Below are the code and all the weights of a small trained network. Each question names an input and a class and asks about switching units off, where a switched-off unit gives its printed mean instead of its output.

import numpy as np


def w(rows, s, z=0):
    codes = np.array(rows[::2]) - 128.0
    scale = np.full(codes.shape[1], s)
    scale[-1] = z or s
    return codes * scale


def norm(h):
    return h / np.sqrt((h * h).mean(-1, keepdims=True) + 1e-5)


def f(y):
    return y / 2 * (1 + np.tanh(0.7978845608 * (y + 0.044715 * y**3)))


def log_softmax(a):
    a = a - a.max(-1, keepdims=True)
    return a - np.log(np.exp(a).sum(-1, keepdims=True))


def net(x, mask):
    res = np.array(x, float).reshape(1, 4) / 4 @ E
    u = 0
    for l in range(4):
        y = f(norm(res) @ A[l][:, :-1].T + A[l][:, -1])
        res = res + np.where(mask[u : u + 10], y, B[l][:, -1]) @ B[l][:, :-1]
        u += 10
    return log_softmax(norm(res)[-1] @ U[:, :-1].T + U[:, -1])


A, B = {}, {}
E = w([
[231,93,70,214,140,99,214,177],'x0',
[57,129,120,149,234,39,152,72],'x1',
[23,108,237,180,132,204,230,195],'x2',
[193,113,227,132,251,139,3,210],'x3',
],0.0047)
A[0] = w([
[120,78,49,72,35,54,100,59,85],'L0N0',
[75,96,204,156,147,187,173,175,1],'L0N1',
[2,108,138,162,65,192,230,167,102],'L0N2',
[133,160,117,147,130,150,118,103,17],'L0N3',
[98,124,119,110,76,102,208,93,58],'L0N4',
[132,134,141,127,130,139,110,112,2],'L0N5',
[61,73,131,177,170,47,98,80,53],'L0N6',
[204,82,63,208,135,79,199,184,122],'L0N7',
[170,124,22,85,153,97,29,114,20],'L0N8',
[69,215,181,50,103,156,92,67,60],'L0N9',
],0.0049,0.0062)
B[0] = w([
[155,182,176,121,170,153,130,111,194],'L0N0',
[155,143,186,130,88,65,128,113,142],'L0N1',
[188,170,165,108,141,103,110,104,253],'L0N2',
[94,66,170,108,116,123,140,88,80],'L0N3',
[139,150,111,124,188,186,132,92,134],'L0N4',
[86,63,93,111,122,140,169,136,81],'L0N5',
[118,121,59,112,101,128,103,223,129],'L0N6',
[90,73,169,156,113,132,67,58,204],'L0N7',
[157,167,173,134,78,72,129,94,151],'L0N8',
[103,2,135,206,124,140,72,63,162],'L0N9',
],0.0081,0.0035)
A[1] = w([
[165,107,84,83,68,198,116,138,89],'L1N0',
[209,55,78,209,138,116,205,135,65],'L1N1',
[140,137,151,102,182,131,100,194,3],'L1N2',
[100,96,99,108,124,69,131,151,44],'L1N3',
[90,156,74,97,54,123,194,92,31],'L1N4',
[71,118,189,139,91,119,200,192,52],'L1N5',
[22,117,140,6,99,146,83,104,27],'L1N6',
[79,108,85,139,181,54,158,106,42],'L1N7',
[60,146,102,120,193,50,165,125,2],'L1N8',
[148,129,114,122,1,190,114,194,16],'L1N9',
],0.0075,0.0046)
B[1] = w([
[101,113,128,77,136,99,139,181,197],'L1N0',
[101,21,180,126,90,120,102,75,250],'L1N1',
[168,137,119,110,162,195,153,60,164],'L1N2',
[114,130,165,121,101,103,169,148,55],'L1N3',
[175,98,141,81,219,201,168,81,197],'L1N4',
[138,184,146,120,69,47,129,123,207],'L1N5',
[129,2,181,134,78,123,113,85,242],'L1N6',
[73,76,120,61,145,98,146,207,189],'L1N7',
[107,90,120,43,137,92,128,187,177],'L1N8',
[97,81,94,56,157,79,121,199,226],'L1N9',
],0.0094,0.0016)
A[2] = w([
[167,140,155,164,212,172,71,169,52],'L2N0',
[163,221,166,204,115,88,72,120,106],'L2N1',
[58,170,190,191,91,138,197,168,50],'L2N2',
[167,88,117,178,147,128,177,175,56],'L2N3',
[147,103,112,83,120,82,181,189,146],'L2N4',
[44,150,178,161,91,171,208,158,106],'L2N5',
[88,50,137,191,80,150,74,84,97],'L2N6',
[183,105,81,115,5,228,127,202,64],'L2N7',
[170,52,91,215,109,87,187,156,2],'L2N8',
[93,114,77,108,101,207,255,68,65],'L2N9',
],0.0073,0.0069)
B[2] = w([
[141,116,105,98,168,207,178,106,174],'L2N0',
[96,150,151,132,93,155,157,120,255],'L2N1',
[181,221,177,94,65,94,104,94,151],'L2N2',
[151,72,152,46,132,112,92,69,96],'L2N3',
[92,161,148,149,137,123,100,127,194],'L2N4',
[228,159,154,60,118,66,46,88,165],'L2N5',
[72,122,123,155,80,167,93,124,246],'L2N6',
[86,124,182,81,151,94,155,130,154],'L2N7',
[134,19,103,129,106,111,8,78,115],'L2N8',
[191,107,133,108,216,202,97,124,174],'L2N9',
],0.011,0.003)
A[3] = w([
[121,133,163,75,63,217,126,156,139],'L3N0',
[49,172,3,186,120,201,174,220,128],'L3N1',
[98,85,114,53,153,55,162,242,87],'L3N2',
[144,151,42,87,123,110,68,116,122],'L3N3',
[177,41,127,205,81,98,193,130,93],'L3N4',
[188,127,127,148,239,224,189,117,125],'L3N5',
[201,197,31,107,53,31,117,69,16],'L3N6',
[13,194,107,201,95,146,169,194,118],'L3N7',
[91,92,115,48,165,56,99,254,2],'L3N8',
[136,35,155,157,85,114,96,77,54],'L3N9',
],0.0086,0.006)
B[3] = w([
[103,110,99,140,163,83,145,123,215],'L3N0',
[129,176,65,183,69,87,161,116,141],'L3N1',
[123,118,127,94,164,99,166,202,205],'L3N2',
[129,106,160,162,134,119,172,133,142],'L3N3',
[81,103,184,101,155,144,79,107,141],'L3N4',
[124,151,56,116,127,154,145,99,253],'L3N5',
[191,207,248,109,77,109,102,156,168],'L3N6',
[147,115,62,164,105,129,140,148,149],'L3N7',
[94,99,74,92,108,66,194,176,197],'L3N8',
[99,96,126,158,128,120,89,131,204],'L3N9',
],0.015,0.0053)
U = w([
[43,21,164,161,95,153,21,48,128],'0',
[187,170,76,58,233,253,156,62,136],'1',
[202,235,231,102,58,66,114,117,149],'2',
[82,86,110,57,190,56,185,215,139],'3',
[116,156,45,178,72,126,168,132,161],'4',
[173,84,157,169,135,181,177,172,5],'5',
[173,83,158,164,128,181,179,168,5],'6',
],0.019,0.021)

Each question gives the input, the list of numbers given to net, and the class t.
The units are the neurons (one row each of A and B). Each row of codes is followed by its name. A weight is (code - 128) times the scale printed after its matrix; where a second scale follows, it is the last column's (A, B and U).
mask holds one flag per neuron, layer by layer. A switched-off neuron (its flag False) gives its mean, the last column of its row in B, instead of its output. The means were averaged over made-up inputs and are rounded, as every weight is.
A unit's drop is (log p(t) with every unit on - log p(t) with that unit switched off) / (log p(t) with every unit on - log p(t) with every unit switched off).
The circuit of an input: a set's keep is (log p(t) with only the set's units on - log p(t) with every unit switched off) / (log p(t) with every unit on - log p(t) with every unit switched off). Starting from the 12 units with the biggest drops (on a tie, the unit counted first), units are removed one at a time, each time the one whose removal leaves the highest keep (on an exact tie, the one counted first), for as long as the keep stays at least 0.8.
units of the circuit, in order: the units of the circuit, biggest drop first
unit that matters most: the unit with the biggest drop
k most important neurons: the k neurons with the biggest drops, biggest first
k most important neurons of layer l: the k neurons of layer l with the biggest drops, biggest first
drop of u: that unit's drop, to one decimal
input [5,-5,7,5], class 2: unit that matters most => L1N5
input [0,-8,-6,8], class 1: 2 most important neurons => [L2N0, L1N2]
input [7,-7,2,-7], class 0: 2 most important neurons => [L1N1, L0N7]
input [-7,-8,-6,-7], class 3: units of the circuit, in order => [L1N0, L1N9]
input [8,-8,7,-6], class 0: 2 most important neurons => [L1N1, L0N7]
input [6,8,5,8], class 1: 3 most important neurons => [L2N0, L1N2, L3N5]
input [-6,0,6,-1], class 0: 2 most important neurons of layer 0 => [L0N9, L0N0]
input [8,-1,-6,8], class 0: 3 most important neurons => [L1N1, L0N0, L0N2]
input [-6,-8,7,2], class 3: 2 most important neurons => [L1N9, L0N0]
input [2,-6,6,-5], class 2: 3 most important neurons => [L0N2, L2N5, L0N6]
input [4,6,1,-6], class 1: 2 most important neurons => [L1N4, L2N9]
input [6,4,5,-7], class 1: 2 most important neurons => [L2N9, L1N4]
input [7,-5,4,8], class 1: 3 most important neurons => [L2N0, L0N9, L3N5]
input [4,-7,5,-2], class 3: units of the circuit, in order => [L1N9]
input [-4,-7,-3,6], class 3: 2 most important neurons of layer 0 => [L0N0, L0N2]
input [2,3,-2,2], class 4: 3 most important neurons of layer 1 => [L1N9, L1N6, L1N0]
input [4,-1,4,5], class 1: drop of L2N0 => 0.5
input [-1,0,2,5], class 1: drop of L1N2 => 0.1
input [-6,-4,3,-8], class 1: drop of L1N4 => 0.2
input [-1,6,-5,-7], class 1: units of the circuit, in order => [L1N4]
